Below are the code and all the weights of a small trained network. Each question names an input and a class and asks about switching units off, where a switched-off unit gives its printed mean instead of its output.

import numpy as np


def w(rows, s, z=0):
    codes = np.array(rows[::2]) - 128.0
    scale = np.full(codes.shape[1], s)
    scale[-1] = z or s
    return codes * scale


def norm(h):
    return h / np.sqrt((h * h).mean(-1, keepdims=True) + 1e-5)


def f(y):
    return y / 2 * (1 + np.tanh(0.7978845608 * (y + 0.044715 * y**3)))


def log_softmax(a):
    a = a - a.max(-1, keepdims=True)
    return a - np.log(np.exp(a).sum(-1, keepdims=True))


def net(x, mask):
    res = np.array(x, float).reshape(1, 4) / 4 @ E
    u = 0
    for l in range(3):
        y = f(norm(res) @ A[l][:, :-1].T + A[l][:, -1])
        res = res + np.where(mask[u : u + 9], y, B[l][:, -1]) @ B[l][:, :-1]
        u += 9
    return log_softmax(norm(res)[-1] @ U[:, :-1].T + U[:, -1])


A, B = {}, {}
E = w([
[99,75,209,176,31,95,187,94,81,250,35],'x0',
[179,2,156,136,137,179,53,149,162,90,176],'x1',
[96,135,108,177,229,107,149,114,242,114,216],'x2',
[28,191,215,85,25,218,125,111,193,128,118],'x3',
],0.0054)
A[0] = w([
[161,102,75,146,205,110,60,106,251,41,242,177],'0.n1',
[167,69,111,124,164,177,168,101,123,118,39,66],'0.n2',
[202,120,129,126,140,144,143,129,23,150,79,94],'0.n3',
[164,189,138,128,140,109,241,81,206,109,142,26],'0.n4',
[89,115,157,151,120,170,73,177,149,78,94,103],'0.n5',
[211,110,149,147,149,64,135,87,72,106,49,45],'0.n6',
[142,173,110,175,140,167,102,91,66,123,130,49],'0.n7',
[102,109,149,204,200,149,130,158,236,138,249,79],'0.n8',
[225,113,83,152,223,129,117,187,138,16,254,2],'0.n9',
],0.0053,0.0039)
B[0] = w([
[206,116,68,64,134,174,254,206,199,94,149,255],'0.n1',
[149,158,145,113,102,120,190,56,83,127,124,126],'0.n2',
[155,121,122,78,124,47,79,203,150,175,111,160],'0.n3',
[92,126,114,137,127,198,130,161,138,196,143,139],'0.n4',
[120,165,150,89,96,119,144,157,147,187,146,139],'0.n5',
[126,112,96,190,136,159,118,84,27,170,155,150],'0.n6',
[130,116,80,174,151,62,95,117,146,113,167,119],'0.n7',
[138,183,125,118,108,104,206,103,185,147,161,188],'0.n8',
[167,160,171,48,194,62,142,173,152,50,79,219],'0.n9',
],0.0059,0.008)
A[1] = w([
[169,86,123,128,140,118,114,136,32,163,70,40],'1.n1',
[149,70,135,198,145,134,136,89,180,135,229,92],'1.n2',
[72,76,151,166,99,178,139,83,134,179,124,92],'1.n3',
[125,80,110,218,140,84,90,80,26,156,100,4],'1.n4',
[2,231,117,151,161,127,124,119,152,166,147,113],'1.n5',
[127,101,107,203,191,31,197,105,134,193,99,219],'1.n6',
[145,106,124,116,88,104,134,86,87,161,105,41],'1.n7',
[112,138,89,95,157,136,114,48,141,57,172,53],'1.n8',
[185,105,97,117,112,141,60,177,83,87,134,99],'1.n9',
],0.0072,0.003)
B[1] = w([
[145,140,128,148,156,13,75,225,73,180,212,206],'1.n1',
[102,232,91,47,99,222,168,56,188,77,231,150],'1.n2',
[198,130,148,140,174,72,92,161,91,51,40,187],'1.n3',
[150,184,121,184,92,48,84,158,56,236,96,195],'1.n4',
[66,94,217,87,92,217,29,64,148,122,154,215],'1.n5',
[38,207,68,64,27,157,71,89,131,121,254,253],'1.n6',
[125,112,145,216,93,63,154,189,189,84,175,162],'1.n7',
[170,59,106,165,169,47,156,175,132,177,71,143],'1.n8',
[59,199,71,174,63,62,171,112,167,151,199,182],'1.n9',
],0.0053,0.005)
A[2] = w([
[204,121,105,188,254,130,118,165,132,60,151,52],'2.n1',
[146,105,166,205,108,96,79,122,168,131,132,78],'2.n2',
[94,151,149,119,141,123,28,85,113,139,158,8],'2.n3',
[119,86,181,174,121,101,137,114,81,188,102,166],'2.n4',
[144,123,81,102,174,174,138,128,181,78,216,186],'2.n5',
[82,162,118,104,123,176,135,122,168,160,137,164],'2.n6',
[134,159,76,148,112,112,114,138,75,170,123,32],'2.n7',
[164,159,114,125,229,122,128,128,136,80,99,92],'2.n8',
[131,148,143,49,71,152,171,134,195,131,176,188],'2.n9',
],0.0087,0.0017)
B[2] = w([
[125,168,255,19,145,114,189,196,216,137,53,203],'2.n1',
[121,174,143,138,88,112,139,111,131,197,88,136],'2.n2',
[99,140,194,39,108,139,119,130,54,101,122,159],'2.n3',
[157,85,85,122,187,116,154,188,149,96,83,167],'2.n4',
[198,35,105,148,200,164,118,138,146,127,114,253],'2.n5',
[106,75,134,190,160,126,129,71,101,100,109,183],'2.n6',
[105,157,104,95,50,120,142,177,134,141,206,163],'2.n7',
[130,168,105,54,127,114,100,153,86,119,117,183],'2.n8',
[126,147,74,210,147,107,92,80,75,147,171,254],'2.n9',
],0.0082,0.0096)
U = w([
[139,72,188,130,98,135,134,154,138,135,16,126],'0',
[186,129,114,9,197,130,170,193,191,85,133,157],'1',
[29,149,165,141,92,163,75,46,76,118,144,221],'2',
[104,163,97,115,69,48,101,197,79,177,162,127],'3',
[147,97,74,215,189,185,120,70,151,110,184,2],'4',
],0.013,0.00091)

Each question gives the input, the list of numbers given to net, and the class t.
The units are the neurons (one row each of A and B). Each row of codes is followed by its name. A weight is (code - 128) times the scale printed after its matrix; where a second scale follows, it is the last column's (A, B and U).
mask holds one flag per neuron, layer by layer. A switched-off neuron (its flag False) gives its mean, the last column of its row in B, instead of its output. The means were averaged over made-up inputs and are rounded, as every weight is.
A unit's drop is (log p(t) with every unit on - log p(t) with that unit switched off) / (log p(t) with every unit on - log p(t) with every unit switched off).
The circuit of an input: a set's keep is (log p(t) with only the set's units on - log p(t) with every unit switched off) / (log p(t) with every unit on - log p(t) with every unit switched off). Starting from the 12 units with the biggest drops (on a tie, the unit counted first), units are removed one at a time, each time the one whose removal leaves the highest keep (on an exact tie, the one counted first), for as long as the keep stays at least 0.8.
circuit, biggest first: the units of the circuit, biggest drop first
top k neurons: the k neurons with the biggest drops, biggest first
top k neurons in layer l: the k neurons of layer l with the biggest drops, biggest first
drop of u: that unit's drop, to one decimal
input [-6,1,-4,8], class 2: circuit, biggest first => (0.n1, 0.n9)
input [3,6,-1,0], class 0: circuit, biggest first => (0.n1)
input [2,3,-1,6], class 0: circuit, biggest first => (0.n1, 1.n6)
input [-4,-5,-1,1], class 2: circuit, biggest first => (1.n5, 0.n1, 0.n9)
input [-8,0,-8,2], class 4: circuit, biggest first => (1.n9, 2.n1, 2.n9)
input [3,1,-7,2], class 3: top 3 neurons in layer 2 => (2.n5, 2.n1, 2.n7)
input [4,-1,0,5], class 0: top 2 neurons => (1.n6, 1.n3)
input [0,1,-3,3], class 2: top 2 neurons in layer 0 => (0.n1, 0.n6)
input [0,4,0,6], class 2: top 2 neurons in layer 2 => (2.n5, 2.n4)
input [8,3,8,0], class 4: top 2 neurons => (1.n2, 2.n5)
input [-3,8,-7,1], class 4: top 2 neurons => (1.n4, 1.n9)
input [8,-8,2,2], class 2: top 2 neurons in layer 1 => (1.n6, 1.n5)
input [-6,8,-2,8], class 4: drop of 2.n9 => 0.2
input [7,3,-4,1], class 3: drop of 0.n4 => 0.0
input [2,-6,5,-2], class 2: drop of 0.n1 => 0.2
input [-2,5,1,5], class 4: top neuron => (2.n9)
